Here is a tiny trained network, its code and every weight. The questions are about switching its units off for an input and a class, where a switched-off unit gives its printed mean instead of its output.

import numpy as np


def w(rows, s, z=0):
    codes = np.array(rows[::2]) - 128.0
    scale = np.full(codes.shape[1], s)
    scale[-1] = z or s
    return codes * scale


def norm(h):
    return h / np.sqrt((h * h).mean(-1, keepdims=True) + 1e-5)


def f(y):
    return y / 2 * (1 + np.tanh(0.7978845608 * (y + 0.044715 * y**3)))


def log_softmax(a):
    a = a - a.max(-1, keepdims=True)
    return a - np.log(np.exp(a).sum(-1, keepdims=True))


def net(x, mask):
    res = np.array(x, float).reshape(1, 8) / 4 @ E
    u = 0
    for l in range(3):
        y = f(norm(res) @ A[l][:, :-1].T + A[l][:, -1])
        res = res + np.where(mask[u : u + 11], y, B[l][:, -1]) @ B[l][:, :-1]
        u += 11
    return log_softmax(norm(res)[-1] @ U[:, :-1].T + U[:, -1])


A, B = {}, {}
E = w([
[89,156,119,169],'x0',
[162,214,247,122],'x1',
[81,111,26,110],'x2',
[140,186,106,172],'x3',
[94,187,157,65],'x4',
[112,213,75,129],'x5',
[206,132,81,92],'x6',
[47,121,136,3],'x7',
],0.0064)
A[0] = w([
[97,43,118,100,158],'L0N1',
[199,140,90,219,4],'L0N2',
[110,214,9,118,86],'L0N3',
[103,111,118,138,123],'L0N4',
[96,157,145,91,117],'L0N5',
[64,130,110,145,147],'L0N6',
[117,110,133,92,89],'L0N7',
[47,122,173,173,225],'L0N8',
[133,170,2,66,97],'L0N9',
[110,80,130,53,100],'L0N10',
[152,170,216,172,118],'L0N11',
],0.0095,0.0021)
B[0] = w([
[123,138,190,92,195],'L0N1',
[171,114,101,131,210],'L0N2',
[32,217,48,202,245],'L0N3',
[108,153,141,160,133],'L0N4',
[175,216,89,150,160],'L0N5',
[2,83,110,174,161],'L0N6',
[119,60,108,137,131],'L0N7',
[70,142,241,140,210],'L0N8',
[121,146,150,164,245],'L0N9',
[90,58,104,149,177],'L0N10',
[170,117,156,171,255],'L0N11',
],0.0073,0.0039)
A[1] = w([
[172,44,114,173,140],'L1N1',
[205,241,61,115,173],'L1N2',
[135,110,43,2,108],'L1N3',
[28,164,139,132,156],'L1N4',
[101,217,87,83,114],'L1N5',
[114,85,120,44,121],'L1N6',
[236,96,149,98,183],'L1N7',
[27,203,127,173,224],'L1N8',
[127,154,23,183,168],'L1N9',
[108,181,57,248,254],'L1N10',
[20,24,184,66,102],'L1N11',
],0.0073,0.0021)
B[1] = w([
[209,131,76,94,157],'L1N1',
[68,174,135,76,194],'L1N2',
[122,76,7,186,141],'L1N3',
[116,36,147,207,190],'L1N4',
[122,154,126,161,162],'L1N5',
[160,16,156,166,135],'L1N6',
[97,197,30,76,173],'L1N7',
[99,37,192,165,238],'L1N8',
[41,218,94,141,193],'L1N9',
[107,184,116,58,254],'L1N10',
[198,86,1,49,199],'L1N11',
],0.0053)
A[2] = w([
[225,103,35,138,153],'L2N1',
[194,112,171,89,74],'L2N2',
[193,254,113,127,79],'L2N3',
[138,172,192,120,48],'L2N4',
[175,122,94,190,39],'L2N5',
[130,181,152,240,114],'L2N6',
[189,104,179,89,254],'L2N7',
[191,215,176,96,239],'L2N8',
[69,196,181,181,51],'L2N9',
[85,163,42,170,73],'L2N10',
[192,60,44,180,158],'L2N11',
],0.0084,0.0014)
B[2] = w([
[116,178,107,43,202],'L2N1',
[64,153,104,195,165],'L2N2',
[37,96,196,59,252],'L2N3',
[142,106,73,149,172],'L2N4',
[80,217,32,121,138],'L2N5',
[216,82,45,58,251],'L2N6',
[199,101,3,247,202],'L2N7',
[248,173,164,172,255],'L2N8',
[124,80,87,119,252],'L2N9',
[191,151,121,191,229],'L2N10',
[176,136,71,11,199],'L2N11',
],0.0054,0.0035)
U = w([
[9,210,5,191,203],'0',
[78,116,112,151,4],'1',
[254,143,214,230,174],'2',
[19,11,184,114,112],'3',
[182,178,28,96,189],'4',
[183,241,157,102,20],'5',
[123,9,21,23,149],'6',
],0.0085,0.0029)

Each question gives the input, the list of numbers given to net, and the class t.
The units are the neurons (one row each of A and B). Each row of codes is followed by its name. A weight is (code - 128) times the scale printed after its matrix; where a second scale follows, it is the last column's (A, B and U).
mask holds one flag per neuron, layer by layer. A switched-off neuron (its flag False) gives its mean, the last column of its row in B, instead of its output. The means were averaged over made-up inputs and are rounded, as every weight is.
A unit's drop is (log p(t) with every unit on - log p(t) with that unit switched off) / (log p(t) with every unit on - log p(t) with every unit switched off).
The circuit of an input: a set's keep is (log p(t) with only the set's units on - log p(t) with every unit switched off) / (log p(t) with every unit on - log p(t) with every unit switched off). Starting from the 12 units with the biggest drops (on a tie, the unit counted first), units are removed one at a time, each time the one whose removal leaves the highest keep (on an exact tie, the one counted first), for as long as the keep stays at least 0.8.
units of the circuit, in order: the units of the circuit, biggest drop first
most important unit: the unit with the biggest drop
k most important neurons: the k neurons with the biggest drops, biggest first
top k neurons in layer l: the k neurons of layer l with the biggest drops, biggest first
drop of u: that unit's drop, to one decimal
input [-1,8,1,-8,0,-3,3,6], class 6: units of the circuit, in order : [L0N10; L1N11]
input [7,-2,5,7,5,-7,-2,4], class 3: units of the circuit, in order : [L1N8; L0N8]
input [-6,-4,4,6,-4,4,6,2], class 0: most important unit : L0N3
input [5,3,-5,1,6,-4,5,2], class 2: units of the circuit, in order : [L1N10; L2N7; L0N3]
input [3,-5,0,6,-6,-8,-5,-4], class 4: 2 most important neurons : [L1N1; L1N8]
input [1,6,3,-8,-1,-2,4,-4], class 4: 2 most important neurons : [L0N8; L1N7]
input [-7,-6,-8,2,-7,-6,4,-3], class 4: top 2 neurons in layer 1 : [L1N7; L1N8]
input [-1,-3,4,3,-5,-2,-5,-6], class 4: 4 most important neurons : [L0N3; L2N11; L1N1; L0N2]
input [-1,1,3,6,-6,-5,-3,4], class 3: top 2 neurons in layer 0 : [L0N8; L0N1]
input [4,7,-3,-6,-1,-4,1,7], class 2: top 2 neurons in layer 0 : [L0N5; L0N6]
input [8,8,5,2,8,-5,2,7], class 3: top 3 neurons in layer 1 : [L1N4; L1N8; L1N10]
input [5,-6,-4,6,5,-1,-4,3], class 3: drop of L0N4 : 0.0
input [8,6,2,4,-5,-7,6,-6], class 4: drop of L2N8 : -0.1
input [8,5,-2,4,7,5,-5,-3], class 2: most important unit : L0N11
input [4,-5,5,7,-7,-5,-5,8], class 3: drop of L2N7 : 0.1
